Here is a tiny trained network, its code and every weight. The questions are about switching its units off for an input and a target symbol, where a switched-off unit gives its printed mean instead of its output.

import numpy as np


def w(rows, s, z=0):
    codes = np.array(rows[::2]) - 128.0
    scale = np.full(codes.shape[1], s)
    scale[-1] = z or s
    return codes * scale


def f(y):
    return y / 2 * (1 + np.tanh(0.7978845608 * (y + 0.044715 * y**3)))


def softmax(a):
    e = np.exp(a - a.max(-1, keepdims=True))
    return e / e.sum(-1, keepdims=True)


def log_softmax(a):
    a = a - a.max(-1, keepdims=True)
    return a - np.log(np.exp(a).sum(-1, keepdims=True))


def net(x, mask):
    ids = ['αβγδζηλμξστφ'.index(c) for c in x.split()]
    T = len(ids)
    res = E[ids] + P[:T]
    u = 0
    for l in range(2):
        q, k, v = (res @ M[l].T for M in (Q, K, V))
        z = softmax(np.where(np.tri(T) > 0, q @ k.T / 3**0.5, -1e9)) @ v
        res = res + np.where(mask[u], z, O[l][:, -1]) @ O[l][:, :-1]
        u += 1
        y = f(res @ A[l][:, :-1].T + A[l][:, -1])
        res = res + np.where(mask[u : u + 12], y, B[l][:, -1]) @ B[l][:, :-1]
        u += 12
    return log_softmax(res[-1] @ U[:, :-1].T + U[:, -1])


Q, K, V, O, A, B = {}, {}, {}, {}, {}, {}
E = w([
[200,93,174,104],'α',
[126,121,113,141],'β',
[130,87,140,241],'γ',
[95,102,101,104],'δ',
[86,127,94,71],'ζ',
[97,186,168,111],'η',
[134,173,131,7],'λ',
[117,117,107,121],'μ',
[112,176,193,141],'ξ',
[118,112,120,170],'σ',
[8,151,90,192],'τ',
[74,70,103,94],'φ',
],0.02)
P = w([
[144,166,1,137],'0',
[130,152,33,119],'1',
[130,136,67,103],'2',
[137,126,76,88],'3',
[135,117,93,73],'4',
[140,102,112,57],'5',
[141,102,124,49],'6',
],0.007)
Q[0] = w([
[198,109,164,101],'L0H0',
[200,30,79,119],'L0H0',
[253,112,108,146],'L0H0',
],0.034)
K[0] = w([
[206,109,145,91],'L0H0',
[140,113,32,189],'L0H0',
[253,178,73,119],'L0H0',
],0.036)
V[0] = w([
[173,4,208,24],'L0H0',
[70,156,121,210],'L0H0',
[114,104,198,184],'L0H0',
],0.0028)
O[0] = w([
[200,85,2,131,8],'L0H0',
[117,155,211,89,164],'L0H0',
[185,109,114,65,40],'L0H0',
],0.004,0.0011)
A[0] = w([
[157,130,93,135,94],'L0N0',
[101,66,146,227,108],'L0N1',
[127,124,137,127,28],'L0N2',
[164,39,5,127,30],'L0N3',
[108,145,188,155,1],'L0N4',
[98,2,253,136,80],'L0N5',
[85,75,179,98,81],'L0N6',
[140,120,75,120,80],'L0N7',
[131,132,129,131,39],'L0N8',
[82,70,188,98,86],'L0N9',
[251,226,242,218,99],'L0N10',
[68,114,226,106,40],'L0N11',
],0.0075,0.0084)
B[0] = w([
[108,106,131,144,61],'L0N0',
[165,139,220,111,164],'L0N1',
[49,106,8,171,8],'L0N2',
[43,42,169,145,115],'L0N3',
[40,61,64,145,42],'L0N4',
[103,148,164,89,111],'L0N5',
[141,163,113,140,71],'L0N6',
[96,107,129,135,65],'L0N7',
[91,121,36,154,7],'L0N8',
[145,170,113,141,82],'L0N9',
[4,66,139,87,195],'L0N10',
[115,121,141,162,54],'L0N11',
],0.019,0.0014)
Q[1] = w([
[96,123,62,249],'L1H0',
[190,99,186,5],'L1H0',
[135,155,137,185],'L1H0',
],0.035)
K[1] = w([
[79,155,60,210],'L1H0',
[209,66,198,2],'L1H0',
[133,147,137,162],'L1H0',
],0.03)
V[1] = w([
[190,163,168,162],'L1H0',
[126,126,157,254],'L1H0',
[53,211,84,135],'L1H0',
],0.0067)
O[1] = w([
[132,136,188,103,171],'L1H0',
[239,104,201,2,2],'L1H0',
[159,187,64,162,6],'L1H0',
],0.0079,0.0055)
A[1] = w([
[195,67,126,191,114],'L1N0',
[148,200,125,128,127],'L1N1',
[108,146,67,63,31],'L1N2',
[151,140,125,57,96],'L1N3',
[146,129,172,146,10],'L1N4',
[92,163,116,89,72],'L1N5',
[197,30,45,139,150],'L1N6',
[107,118,147,157,40],'L1N7',
[120,148,108,191,94],'L1N8',
[209,127,2,82,95],'L1N9',
[163,139,64,112,16],'L1N10',
[225,89,86,164,148],'L1N11',
],0.016,0.011)
B[1] = w([
[120,88,170,92,194],'L1N0',
[114,135,120,198,254],'L1N1',
[169,50,156,126,176],'L1N2',
[122,113,102,179,201],'L1N3',
[120,113,94,167,160],'L1N4',
[105,80,114,170,207],'L1N5',
[114,154,93,119,252],'L1N6',
[162,94,134,125,95],'L1N7',
[166,84,104,119,173],'L1N8',
[164,132,120,89,185],'L1N9',
[3,38,203,146,116],'L1N10',
[160,100,179,119,169],'L1N11',
],0.034,0.0033)
U = w([
[98,120,175,116,206],'α',
[255,155,195,174,144],'β',
[173,94,180,208,104],'γ',
[202,191,104,145,185],'δ',
[165,84,150,87,82],'ζ',
[144,186,161,223,39],'η',
[156,94,98,174,128],'λ',
[252,185,152,159,171],'μ',
[56,127,103,147,58],'ξ',
[206,112,235,204,2],'σ',
[135,171,149,206,173],'τ',
[122,156,80,138,136],'φ',
],0.0089,0.0088)

Each question gives the input, a string of symbols that net reads in full, and the target symbol t.
The units are the heads (3 rows each of Q, K, V and O) and the neurons (one row each of A and B). Each row of codes is followed by its name. A weight is (code - 128) times the scale printed after its matrix; where a second scale follows, it is the last column's (O, A, B and U).
mask holds one flag per unit, layer by layer, with each layer's heads first. A switched-off unit (its flag False) gives its mean, the last column of its rows in O or B, instead of its output. The means were averaged over made-up inputs and are rounded, as every weight is.
A unit's drop is (log p(t) with every unit on - log p(t) with that unit switched off) / (log p(t) with every unit on - log p(t) with every unit switched off).
The circuit of an input: a set's keep is (log p(t) with only the set's units on - log p(t) with every unit switched off) / (log p(t) with every unit on - log p(t) with every unit switched off). Starting from the 12 units with the biggest drops (on a tie, the unit counted first), units are removed one at a time, each time the one whose removal leaves the highest keep (on an exact tie, the one counted first), for as long as the keep stays at least 0.8.
circuit, biggest first: the units of the circuit, biggest drop first
top k neurons: the k neurons with the biggest drops, biggest first
k most important neurons of layer l: the k neurons of layer l with the biggest drops, biggest first
drop when u is switched off: that unit's drop, to one decimal
input ζ σ δ η ζ, target ζ: circuit, biggest first -> (L1N2 L1N1)
input τ τ β σ λ ζ, target λ: circuit, biggest first -> (L1N8 L1H0 L1N2)
input λ σ γ δ λ α, target ζ: circuit, biggest first -> (L0H0 L1N0)
input σ σ η β, target β: 2 most important neurons of layer 1 -> (L1N11 L1N6)
input β σ η φ, target ξ: top 3 neurons -> (L0N3 L1N6 L1N9)
input α φ φ α ξ ξ, target α: circuit, biggest first -> (L0N10 L1N1)
input γ η δ γ μ ζ, target γ: circuit, biggest first -> (L1N3 L0N1 L1H0)
input γ ξ α λ ζ, target λ: circuit, biggest first -> (L0N1 L1H0 L1N8 L1N2)
input α λ η, target λ: circuit, biggest first -> (L1H0 L1N8)
input α ζ α β σ σ, target α: circuit, biggest first -> (L1H0 L1N1)
input β α λ σ ζ γ ζ, target γ: 3 most important neurons of layer 1 -> (L1N3 L1N6 L1N2)
input μ μ ξ, target α: top 3 neurons -> (L0N10 L1N1 L1N3)
input τ η ζ ζ β φ, target τ: top 3 neurons -> (L0N9 L0N6 L1N1)
input ζ λ α α, target α: top 2 neurons -> (L1N0 L1N6)
input η σ σ, target σ: 2 most important neurons of layer 1 -> (L1N11 L1N6)
input μ μ φ ξ β, target β: top neuron -> (L1N11)
input ξ μ δ, target δ: 2 most important neurons of layer 0 -> (L0N10 L0N1)
input τ η α γ λ, target γ: 2 most important neurons of layer 1 -> (L1N2 L1N5)
input φ η μ, target μ: most important neuron of layer 1 -> (L1N11)
input φ ξ ζ, target ζ: top 3 neurons -> (L1N2 L1N9 L0N1)
input η η λ α σ, target α: top 2 neurons -> (L1N1 L1N0)
input τ ξ φ, target τ: 4 most important neurons of layer 0 -> (L0N9 L0N6 L0N3 L0N10)
input φ φ β, target μ: 2 most important neurons of layer 0 -> (L0N10 L0N1)
input μ ξ σ η τ τ δ, target τ: top neuron -> (L0N9)
input η ζ μ, target μ: 3 most important neurons of layer 1 -> (L1N11 L1N9 L1N5)
input μ σ ξ η, target η: drop when L0N11 is switched off -> 0.0
input η λ γ α α, target ζ: drop when L1N11 is switched off -> 0.1
input τ ζ β φ τ η, target τ: drop when L1H0 is switched off -> 0.2
input η τ σ μ μ, target τ: drop when L1H0 is switched off -> 0.2
